Below are the code and all the weights of a small trained network. Each question names an input and a target symbol and asks about switching units off, where a switched-off unit gives its printed mean instead of its output.

import numpy as np


def w(rows, s, z=0):
    codes = np.array(rows[::2]) - 128.0
    scale = np.full(codes.shape[1], s)
    scale[-1] = z or s
    return codes * scale


def f(y):
    return np.maximum(y, 0)


def softmax(a):
    e = np.exp(a - a.max(-1, keepdims=True))
    return e / e.sum(-1, keepdims=True)


def log_softmax(a):
    a = a - a.max(-1, keepdims=True)
    return a - np.log(np.exp(a).sum(-1, keepdims=True))


def net(x, mask):
    ids = ['ΓΨΩεζπ'.index(c) for c in x.split()]
    T = len(ids)
    res = E[ids] + P[:T]
    r = res
    for j in range(2):
        rows = slice(3 * j, 3 * j + 3)
        q, k, v = (r @ M[0][rows].T for M in (Q, K, V))
        z = softmax(np.where(np.tri(T) > 0, q @ k.T / 3**0.5, -1e9)) @ v
        o = O[0][rows]
        res = res + np.where(mask[j], z, o[:, -1]) @ o[:, :-1]
    y = f(res @ A[0][:, :-1].T + A[0][:, -1])
    res = res + np.where(mask[2:10], y, B[0][:, -1]) @ B[0][:, :-1]
    return log_softmax(res[-1] @ U[:, :-1].T + U[:, -1])


Q, K, V, O, A, B = {}, {}, {}, {}, {}, {}
E = w([
[127,71,91,7,175,86],'Γ',
[193,63,90,46,136,112],'Ψ',
[39,153,69,11,187,76],'Ω',
[42,119,217,113,70,207],'ε',
[208,142,69,64,39,130],'ζ',
[100,180,63,132,91,148],'π',
],0.014)
P = w([
[199,176,243,141,253,71],'0',
[176,120,146,40,215,215],'1',
[131,119,138,25,181,227],'2',
[114,80,102,65,157,164],'3',
[100,55,85,79,118,142],'4',
[75,29,57,82,85,131],'5',
[47,45,45,101,41,114],'6',
[24,32,38,112,15,81],'7',
[119,213,108,85,57,108],'8',
],0.0066)
Q[0] = w([
[173,110,35,83,145,15],'h0',
[147,115,169,204,150,56],'h0',
[176,119,78,79,109,95],'h0',
[65,134,178,141,94,226],'h1',
[122,147,163,158,78,188],'h1',
[100,109,116,7,112,132],'h1',
],0.013)
K[0] = w([
[74,80,59,116,52,153],'h0',
[160,74,173,69,164,139],'h0',
[70,105,65,157,113,147],'h0',
[182,127,184,204,143,146],'h1',
[184,165,159,179,185,104],'h1',
[108,142,100,201,2,89],'h1',
],0.011)
V[0] = w([
[168,6,161,89,87,139],'h0',
[189,120,73,131,110,148],'h0',
[118,49,106,83,176,105],'h0',
[88,148,204,113,138,164],'h1',
[27,99,95,113,154,164],'h1',
[71,88,128,102,224,16],'h1',
],0.011)
O[0] = w([
[128,157,216,93,119,28,156],'h0',
[109,106,138,148,203,119,138],'h0',
[212,121,144,62,155,77,233],'h0',
[117,108,138,119,6,121,194],'h1',
[156,27,128,88,128,172,219],'h1',
[103,62,238,100,147,175,1],'h1',
],0.011,0.0029)
A[0] = w([
[129,85,111,78,254,115,157],'n0',
[128,134,75,114,102,175,171],'n1',
[118,154,51,105,160,85,45],'n2',
[58,123,177,172,96,159,41],'n3',
[146,150,81,164,180,149,5],'n4',
[16,157,144,172,163,168,116],'n5',
[68,75,154,146,135,201,130],'n6',
[74,150,217,119,119,93,187],'n7',
],0.0095,0.002)
B[0] = w([
[181,160,179,209,99,144,247],'n0',
[109,71,113,224,156,147,218],'n1',
[142,150,112,161,39,196,218],'n2',
[177,205,226,111,101,61,173],'n3',
[52,57,142,55,103,187,164],'n4',
[172,99,19,105,187,49,163],'n5',
[199,224,150,127,40,108,184],'n6',
[51,1,118,182,238,137,187],'n7',
],0.008,0.011)
U = w([
[126,67,95,198,127,178,170],'Γ',
[124,91,103,1,125,96,186],'Ψ',
[153,118,118,166,182,37,162],'Ω',
[198,217,102,119,117,69,126],'ε',
[135,143,197,122,98,143,47],'ζ',
[70,78,158,131,167,139,3],'π',
],0.0087,0.0023)

Each question gives the input, a string of symbols that net reads in full, and the target symbol t.
The units are the heads (3 rows each of Q, K, V and O) and the neurons (one row each of A and B). Each row of codes is followed by its name. A weight is (code - 128) times the scale printed after its matrix; where a second scale follows, it is the last column's (O, A, B and U).
mask holds one flag per unit, heads first, then neurons. A switched-off unit (its flag False) gives its mean, the last column of its rows in O or B, instead of its output. The means were averaged over made-up inputs and are rounded, as every weight is.
A unit's drop is (log p(t) with every unit on - log p(t) with that unit switched off) / (log p(t) with every unit on - log p(t) with every unit switched off).
The circuit of an input: a set's keep is (log p(t) with only the set's units on - log p(t) with every unit switched off) / (log p(t) with every unit on - log p(t) with every unit switched off). Starting from all 10 units, units are removed one at a time, each time the one whose removal leaves the highest keep (on an exact tie, the one counted first), for as long as the keep stays at least 0.8.
units of the circuit, in order: the units of the circuit, biggest drop first
most important unit: the unit with the biggest drop
k most important neurons: the k neurons with the biggest drops, biggest first
drop of u: that unit's drop, to one decimal
input ε π ε ζ π ε Γ π Ψ, target Γ: units of the circuit, in order	h0, n3
input π Γ Γ Ψ π π Γ ε, target ε: units of the circuit, in order	h0, n6, n3, n5
input ε π π ε ε ε π ε ζ, target Γ: units of the circuit, in order	h0, n1
input Γ Ω Ω Γ Ω π Ω ε, target Ψ: units of the circuit, in order	h0, n0
input Ψ Ψ Γ, target Ω: 3 most important neurons	n0, n7, n2
input Ω Γ ζ ζ Ω Ω, target ε: units of the circuit, in order	h0, n0, n7
input Ψ Ψ ζ Ψ Ψ, target ε: units of the circuit, in order	h1, n7
input Ψ ε Ψ π ε ε, target π: units of the circuit, in order	h0, n7, h1
input ε Ψ ζ Ψ, target ε: units of the circuit, in order	h1
input ζ Γ Ψ ζ π ε ζ Ω ε, target Ω: 2 most important neurons	n7, n5
input ε Ψ ε π Ω Ψ Γ, target ζ: units of the circuit, in order	n0, h1, n7
input Ω Ψ Γ Ψ, target Ω: units of the circuit, in order	h0, n0, h1, n7
input ζ Ψ ε, target Ω: 2 most important neurons	n5, n7
input Ω ε Ψ Ω π ζ Ω, target Γ: most important unit	n2
input ε π ε ε ε ζ ε, target ζ: 2 most important neurons	n3, n6
input ε Ψ Ψ, target Ψ: 2 most important neurons	n1, n0
input Γ Γ Γ, target π: 3 most important neurons	n7, n0, n6
input Ψ ε ε Ω Ω ε π π π, target Γ: drop of h0	0.5
input Ω ε Ω Ψ Ψ, target ζ: drop of h1	0.9
input Ψ ε Γ π Ω Ω ε Ψ Ω, target Ψ: drop of n6	0.1
